Each row of numbers belongs to one of the things below and depends on some of the facts about them. Some rows are named. Which thing is each other row?

Named rows:
plifum: [ -4  -4   5   6  -2   6  -1  10 -13   1  29 -12  -1  11  -7  -3   2 -10
   0  -3   8 -17   7  -1  -9  11   9 -13   2  -7   1  16   0   1   3]
nabuda: [-17   2  -3   2   1  -8   5  11  -8  -1 -12  11  -1   4   6   0   4  -7
 -21  -1   0  16  15  -9   7 -13   2  -8  21 -14 -15   9  20  10  12]
skirim: [  1   3 -10  -1   7  10  13  15 -13  12   3  11  -1  -8   0  22   5  -8
   7   5 -13   5 -10   3  14  -9   4  -4 -19   6 -14   4  -7   8  -3]
pleto: [  4  -8  -6  -1  -2  -6  11  12 -12  -1  14 -27   2   9 -11   3  -2   7
  12   4  19 -11 -13   1  -2   6   4   5   4   6 -13   5  -3  -7  -4]
vosto: [  1 -12  14   5   4  11  -9   9 -14   1  -5  13  -8   3   5   6   3  -4
 -19 -11   3   7  14  -3 -12  10   5  -7  -3 -17  -8   9  17  -1  14]
kladrar: [ -3   3   2  -1  10  13  -1  11 -14  13  15   7 -10 -12   0  20   9 -12
   0 -17  -7   1   3   5   0   5   9  -4  -9   8  12   4  -5  14   3]
dipus: [ -4 -10  10   1   3   8  -6   7 -10   1  -7   9 -13   2   5   4   3  -3
 -20 -11   5   7  14   0 -12  12   6  -5   2 -12  -4   8  16   2  14]
stiplan: [-17  13 -10   5  -2   1   6   3  12  -7  21  -8   7  17 -12  -7   8 -23
   7  11   3 -14   2   1 -12   1  -2   5  -7 -15 -12  18   0   5   6]
lofunul: [ -7  -4  -6  12   1   5  -1   1 -16  -1  17 -23   3  12  -9   1   6  -3
  11  -4  10 -17  -2 -11 -13  -3   4   0   9  -4  -2  16   5  -3   2]
likla: [ -2  -6   1  20   2   6 -14  -4 -10 -12  -4   1  10   0  -8   4  -4   3
  18   8   1   9   1  -7 -12  -6  13   0   3   2  18  -9   8   5   4]
pupubar: [ -5   2   2   2   9  13  -1  10 -13  13  15   8 -10 -12   0  19  10 -13
   1 -16 -10   1   4   4  -1   4   9  -6  -7   7  12   6  -5  15   6]
midron: [ -7   1  -7   9  12   5   1   7 -16  11   6   1  -1 -12  -5  24  12  -6
  12 -19  -8   6  -3  -7  -1 -13   5   7   2   9   6   6   0  13   5]
genun: [ -8   1  -4   5   3   1   1   4 -11  -2  18 -27   0  11 -11   1   3  -2
   9  -6  21 -12  -4  -7  -8   2   6   4   9   4  -1   8   5  -4  -4]
sunam: [-16   9  -6   7   0   6   4   6  -9  -1  20 -11   4  16  -5  -4   3 -15
   2   9   8 -13   3  -8   1  -5   6 -12   4  -7  -9  15   5   0  -4]
depla: [ -5  -1   4   2  -2   5  -1   9 -11   1  28 -15  -3  11  -6  -4   1  -9
  -1  -3  13 -16   6   1  -7  13  10 -12   4  -3   3  12   0   1   1]
muzo: [-12 -22   2  22  -7   0  16  24  -8   9  19  -8 -18  16 -19  -4  -8   2
   7   7  -1 -14  -4   3  -9  22  21 -18  -2   5 -21  17 -14   0   3]
stegriklek: [ -5   4   1  -2  10  12   0  11 -12  12  15   5 -12 -12   1  19   9 -11
  -1 -17  -5   2   2   6   1   6   9  -3  -7  11  14   3  -5  14   3]
detrer: [ -5  -9  11  -1   3   8  -5   7 -10   0  -7   8 -14   3   6   3   3  -2
 -21 -11   7   8  13   1 -10  13   6  -5   2 -10  -3   6  15   2  12]

Facts:
Θ: is of sort; Λ: uses
{beskem,depla,desti,drukul,floplo,genun,griben,lenu,lofunul,logus,munisti,muzo,nepin,pleto,plifum,plistal,plode,pluklamer,riplustuk,ristam,sibra,skeklur,stiplan,sunam,tona,zilam} Θ 189
{beto,boklu,broflaror,brunus,debrogrok,detrer,dipus,fafor,flegroli,gruken,gufi,kaski,kefak,kisor,klestuk,kobon,lasker,loskos,nabuda,nudu,pleklas,plemigrir,ritrite,sogru,tifi,traflevur,tratun,trazo,trudraki,vedrastum,vigrul,vosto,zozik} Θ 325
{brebrun,drabos,flanes,flazi,fligos,flikun,fumivul,grikler,grotes,kiti,kladrar,klibrus,lonom,masik,midron,plagrir,plazil,pupubar,ririzem,skirim,skiteni,stegriklek,tizuk,tudrem,visuk,zopluk} Θ 915
{daver,dorur,drobel,gelira,geplo,gesos,grotiskik,laskogam,ligri,likla,nibok,pegri,roba,sefol,skefas,skudin,sobrepe,stikir,stomon,trabubom,trake} Θ 761
beskem Λ: detrer,kladrar,stegriklek
broflaror Λ: flazi
drobel Λ: drukul,likla,nudu,plazil
fafor Λ: pleklas
fligos Λ: zopluk,nabuda,desti,sunam
floplo Λ: debrogrok,brebrun,pupubar,depla
fumivul Λ: ritrite,ririzem
gufi Λ: kaski,gesos
kefak Λ: dorur,munisti
kiti Λ: drabos,sogru
klestuk Λ: plifum
kobon Λ: beto,visuk,lofunul
lasker Λ: stiplan,grotiskik
laskogam Λ: brunus
lenu Λ: gruken,pleklas,plazil
logus Λ: grotes,vosto
lonom Λ: ligri,beto,masik
loskos Λ: tifi,boklu
muzo Λ: daver
nibok Λ: stikir,plode,roba
pegri Λ: midron
plagrir Λ: gelira
pleto Λ: traflevur
plistal Λ: flegroli,desti
pluklamer Λ: drukul,kladrar
ristam Λ: stiplan
sefol Λ: stiplan
sibra Λ: flegroli,midron,nabuda
skeklur Λ: nabuda
skirim Λ: trake,tifi
skiteni Λ: beto
skudin Λ: griben,geplo,grotes
tizuk Λ: flanes,nepin,kisor
tona Λ: riplustuk,dipus,sobrepe
trabubom Λ: vosto,grikler
tratun Λ: daver
trazo Λ: traflevur,plemigrir,genun,stegriklek,depla
trudraki Λ: nabuda
tudrem Λ: klibrus
vedrastum Λ: stomon
vigrul Λ: genun

Rows to name:
No name comes twice in this set of rows, the named rows included.
[ -4   4 -14  -1   2  -7  19  21 -14  13   5  12   4 -11   0  19   6  -8
   4   3 -18  10  -3   2  20 -17   4  -7   1   6 -13   6  -7  18   4] => fligos
[  8 -10  -7  13  -7 -10  -2   1  13 -17  -8   4  16  -1 -15   1  -3   3
  26  20  -8   9  -7  10 -19   3   2  19 -10  -4   3  -6  -6  12  17] => sefol
[ -1 -13 -14  -6  -5  11  11  -1 -16   2 -30   3 -11   5  16   2   5   6
 -14  17  -9  -2  -1   4   0  -1  -4  -7  -2 -11 -22  14  11   1   9] => kobon
[-21 -14   0  39   2   6  -8   2  -5  -7 -10   4  -8   5 -18   2  -9   7
  21   9  -5  12  -2 -11 -16   1  25  -5   5  12  11  -5   1   7   4] => daver
[  4 -19  -3   4  -3 -23  11  18 -15   1 -17   2   4  -2   0   7   1  13
 -10  -6   0  18   4  -5   1  -9  -1   4  25  -8 -23   7  14   7  18] => trudraki
[ -4   3 -13   0  -8  -7  16  10  14  -6  17  -7  10  15 -13  -6   5 -15
  11  21   0 -13  -6   9  -8   5  -5   8 -14 -14 -25  17  -8   3   8] => ristam
[-13  -4 -11  -1   1  17   1 -10 -15   1 -26   2 -14   7  17   0  10  -2
 -18   9  -6  -3   6  -4  -6  -4  -2  -7   4 -13  -9  16  18   3   9] => beto
[  6 -16   4  -5  -5  -6   6  12  10  -4 -10  13  -7   1  -1   2   5  -2
 -13   1  -3   8   6  16 -18  20  -4  11 -12 -17 -19  10   3   7  25] => lasker

Now the same things, written a new way:
Named rows:
zopluk: [ -1  10 -15  16  -8  27 -17 -11   4   2  11  16  -6 -23  -7   1  17 -15
  -9   8   7  -1   1 -23   3   4   3  -6   2 -12]
tifi: [ 24  10  16   8  -8   7  -2   3   8  -4  28 -20  16 -13  18   8   5 -10
  13  -6  -9  -5  -4  10  -3   7  11  -4 -10  -6]
kladrar: [  2  10 -13  10   2  24 -14 -13  12  12   9  12 -20 -15  -1   2  18 -14
  -9   4   7  -1  12 -16   7   6   2  -9   5 -17]
skefas: [ -2  -8  -2  14   3  11 -14   1  10   6 -33   3  11  -9   0   1  24  11
   8 -12  13   4  -8 -11  15  -1  -1 -10   3   1]
kisor: [ 13  16   9   1  -7   1  -5   6   3  -4  24 -17  16 -18  15   1   0 -10
   1 -13  -8  -5   5  10 -11  -1  16  -8  -7  -7]
lonom: [ -2  10 -13  20  -4  23  -9  -9   5  10   7  10  -5  -5  -7   6  11 -12
 -15  10   7 -12   9 -11   5  -6  10 -22   5 -21]
kiti: [ -1  11 -15  17  -3  25  -6  -5   8   8  12  12  -8 -10  -9   1  19  -8
 -12   7   4  -8   8 -14   0  -2   7 -14   7 -15]
vosto: [ 20  15  -1   7   1  -2 -11   0  -1 -17  19 -17  16 -18  23  -2   7  -5
   4 -11  -5  -8  -4  13  -5   2  16 -12  -5  -8]
masik: [  1  11 -12  15  -3  22 -16 -11   5  12   7  12  -5 -11  -5   7  15 -18
 -11  11  10  -7   6  -9   8   0   5 -20   4 -22]
visuk: [  0  11 -12  16  -4  22 -16 -11   5  12   7  12  -5 -11  -5   6  15 -19
 -11  11  10  -7   6 -10   8   1   6 -20   4 -22]
ristam: [ -5   5  -8   1  -9   0  -4  -5 -19   7  25  -6 -24  13 -16 -14   4 -17
   5   6  -3 -12  -7 -18   7   6   5 -36  13   4]
nabuda: [ 15  13   9   5 -10   3 -14  -1  -2 -13  23 -11  19 -28  19   1  -3 -13
   3 -11  -7   1  -2  -2  -7   7  14  -3 -12  -4]
drobel: [ -8 -11  -1  16   7  13 -11   0  14   2 -33   1  -3  -5   4   3  17  18
  10 -20  11   3   3 -12  13   0   0 -10   4  -2]
flazi: [  1  12 -14  13  -3  24 -13  -7   8  10  12  13  -8 -15  -7   1  21 -14
  -8   8   7  -4   6 -13   3   3   4 -12   6 -15]
stiplan: [ -3   6  -8  -3  -9  -2 -11  -6 -20  10  26  -5 -24   8 -13 -13   7 -24
   9   8   1  -7  -9 -16  10  12   1 -34  11   3]
kobon: [ 14  13  11  11  -6   0  -3   1   1  -7  18 -18  18  -7  17   7  -9  -7
  -4 -11 -10 -14   6  10  -5  -6  22 -21  -7 -13]
grotiskik: [ -2  -3   4  13   1   7 -18   2  12   9 -31  10  12  -4  -1 -10  24   1
  15  -7   6   2  -7 -15  21   7  -7 -14   2   5]
brunus: [ 16  15  10   4  -5   1  -6   3   3  -6  23 -15  16 -16  17   2   1  -9
   2 -12  -8  -5   3   9  -8   3  15 -10  -7  -7]

Rows to name:
No name comes twice in this set of rows, the named rows included.
[  2  -8 -12  16   9   8 -20  -2   6  -3 -36   1  12 -12   6  -3  31  14
  11 -10  15   3 -16  -6  18  -1  -1 -12   6   0] => geplo
[ -4  10 -13  13   0  24 -17 -10  11   9  12  14 -21 -16  -1   5  18 -14
  -2   1  10  -1  15 -11   5  10   0  -9   5 -20] => plazil
[ -6  -9  -1  12   6  11 -18  -1  14   6 -33   3  -2 -11   7   4  21  10
  15 -18  15   8   0  -9  16   7  -5  -8   3  -3] => likla
[ -8  -7  -4  12  -1  12  -7   4  12   6 -31  -3  10  -6  -4  -1  19  12
   5 -12  10   0  -6 -10   9 -11   2  -8   2   1] => nibok
[ -2  -8   0  14   2   8 -19  -2   7  10 -37   2  15  -8   4   6  19   4
   7  -9  16   3  -9  -7  20   0   0 -18   2  -6] => ligri
[  4  11 -24  17   3  22 -17 -10   4   0   9  12  -8 -15  -2  -2  27  -9
  -8  10   9  -7  -1  -9   5   1   4 -13   8 -17] => grikler
[ -1  -2 -13  -2  -2   3   1 -11 -16   6  20 -15 -36  10  -9  -3  -1  -6
  -6  -2   1  -7  -3 -18   3  -2  12 -30  13  -1] => beskem
[ -3   1 -13  -1  -6   2  -5  -7 -21   6  24 -12 -25   5 -12  -3   5 -12
   1   2   6  -6 -10 -12   2   3   9 -31  13   0] => zilam
[ 21  13  10   2  -1   1   1  -2   7  -4  18 -18   8 -10  18  -1  -5  -4
  -8 -13 -14  -8   6   2  -7  -4  20 -10  -7  -5] => vigrul
[ -4  -2 -13   0  -2   3  -2 -10 -17   5  22 -14 -38   8  -8  -1   0  -6
   0  -4   4  -6  -1 -15   3   2   9 -29  13  -2] => pluklamer
[ -3  -8  -2  15   3  11 -11   2  10   6 -33   2  11  -7   0   0  23  13
   7 -13  11   3  -7 -11  13  -2   1 -12   4   1] => laskogam
[  3  -1 -13  -4  -3   2   1 -12 -17   8  20 -14 -32   8 -10  -4   2  -8
  -8   1   2  -6  -8 -18   4  -2  12 -30  13   1] => pleto
[ -3  13 -15  10  -5  24 -11  -5   8  12  13  11  -8 -16  -9   1  20 -15
 -10   8   9  -3   7 -12   0  -1   4 -10   5 -16] => flanes

The same things again, as new rows of numbers:
Known rows:
beskem: [  8  -8 -11  -5  -5  10  14  11  29  -8  -5   2   2 -19 -24   8  -7 -27
  -8  -6   9   2   7   0  -6  -4]
drobel: [ -5 -20  17   4 -18  14   6  -4 -18  -6  21 -11 -21 -13 -57   6   4  -7
  13  -3   2   9   6  -5  -4 -18]
broflaror: [ -3 -26   8  10  -2  11   8 -22  20   6 -16  -2  -4  -8  33  -5 -10  -7
   7  -5   4  -1  -5  -7  -3 -10]
plagrir: [ -2  -5   0  -4   8   1 -24   0  -4  -4 -13  -1   7  -6   1  12  12   2
  27   1   6  -9  -1   0   2  -9]
lenu: [ 13 -15  -1   0 -11   8   0  10  22  -7 -17  -1   0 -26 -34   6 -11 -29
   3  -2  10  19  10  -8  -1 -11]
lonom: [  4 -10   0  -1   5   4 -25  15  -9  -4 -30  -8   9  -9 -11  13   6  12
  30  -4   4 -18  -5  -4  -1  11]
lasker: [  6 -33  15  13  -7  13  20 -19  23   9  -4  -2   7  -9  48   7  -6  -7
  11  -3   4 -25  -1 -10   1 -12]
ristam: [ 23 -13  -5   3  -8   9  12  11  20   2  -3  -2  13 -12   5  15 -12 -24
  -3  -1   9 -16  17   0   4  -9]
vosto: [ -8 -30   0  11   8   3  11 -36  -1  10 -26   4  -3  -8  40  -5  -6  -4
  -5 -10  -5   9   5  -6   0 -13]
roba: [ -3   0   8   3 -10  14  -1 -10 -19   4  22  -5 -20   9 -27  -2  -7   3
   9  -3  -3   5  12   8   0 -14]
drabos: [ -1   2  -1  -3  11  -1 -21  -8 -11  -1 -10   4  11  -4   3  10   7   5
  20   1   5  -3   1  -1   6  -7]
plode: [ 12   5 -10  -2  -3   6  -4   4  21   2 -15   4   3  -3  -8  -1 -21 -21
  -5  -3   6  17  15   6   3  -6]
zozik: [ -4 -23   8  10   1   9  10 -25  15   8 -14   0  -2  -5  33  -4 -12  -5
   4  -5   3   0  -3  -7  -2  -7]
kisor: [-10 -20  -1  19   4  15   6 -25   9   5 -11  16  -9  -7  28 -10 -20  -2
   0   1   5  -2  -4  -8   2  -8]
flikun: [ -2  -2  -1  -4  10  -1 -20  -3  -8  -2 -12   2   9  -5   2  12   9   4
  23   1   5  -4   0  -2   4  -6]
stegriklek: [ -8   9  -3  -9  14  -3   2 -12 -10  -5   4  11  14  -7  -9  15  11   2
  10  -2   4  -3  -3  -3   2   3]
pleklas: [ -6 -21  17  12  -2   4  16 -34   7   6 -14   6   0 -14  11  -4 -13  -7
   3  -5   3  25  -3 -17   1  -5]
flanes: [ -7   1 -10   5  14   4 -25  -5 -15  -5 -10  18   3  -6  -2   7   1   6
  20   7   8 -10  -1  -2   7  -9]

Name these rows:
No name comes twice in this set of rows, the named rows included.
[ 14  -7 -10  -1  -4   9  -3  10  23  -1 -17  -2  -1  -9 -10   3 -15 -23
  -3  -3   8   4  12   5   0  -8] => muzo
[ -1 -10   9   1 -16  19  -6   0  -7   0  19 -14 -24   6 -25   0  -1  -1
  17  -3  -1  -4   9   7  -4 -21] => nibok
[ -7   4   1  -6  11  -5  -3 -14 -14  -5   0  10  14 -12 -18  15  11   1
  15  -1   4   8  -2  -9   4   1] => kladrar
[  3 -33   8  13  -5  15   5  -3  13   7 -31 -10  -3  -9  20  -3 -15   3
  11  -9   3 -11  -8  -8  -6  10] => kobon
[ -5  -8  -8  -4  16  -6 -21 -11 -19  -2 -21   4   9  -7   9  12  16   4
  18  -2  -1   1   7  -1   5 -11] => grikler
[ -6  -7  -9   4   9  10 -33   6  -2  -9 -11  10  -1 -10  -3   8   7   3
  30   7   9 -22  -3  -2   3 -15] => tizuk
[ 10  -1  -3   0  -3   2  13  -3  10  -3 -11   8   6 -20 -35   5 -18 -25
 -13  -4   8  33  12  -8   3   3] => drukul
[ -5 -16   4   2  -7  15   5   5 -16   1  25 -22 -30   2 -22   8  -5  -2
   2  -1  -6   3   5   2   3 -16] => pegri
[  7 -18  13   8 -16  16  15  -3 -21   5  33 -12 -10   2 -13  15   0  -2
  10  -1   0 -23  14   3   3 -16] => sefol
[  6 -10  13   9 -12  13  18  -9 -28   7  34  -8  -7   4 -13  13  -4  -1
   3  -1  -2 -16  16   2   5 -13] => grotiskik
[-10 -17   9   7   2   7  28 -30  14   5  -4   8   1 -10  20  -2  -9  -7
  -5  -8   2   5  -6 -10  -3   0] => detrer
[ 11 -23 -20   0   0   6  -6   8  13  -3 -29  -4  -2 -15  -2   3  -2 -25
  -6  -8   1   5  20   5  -3 -17] => logus

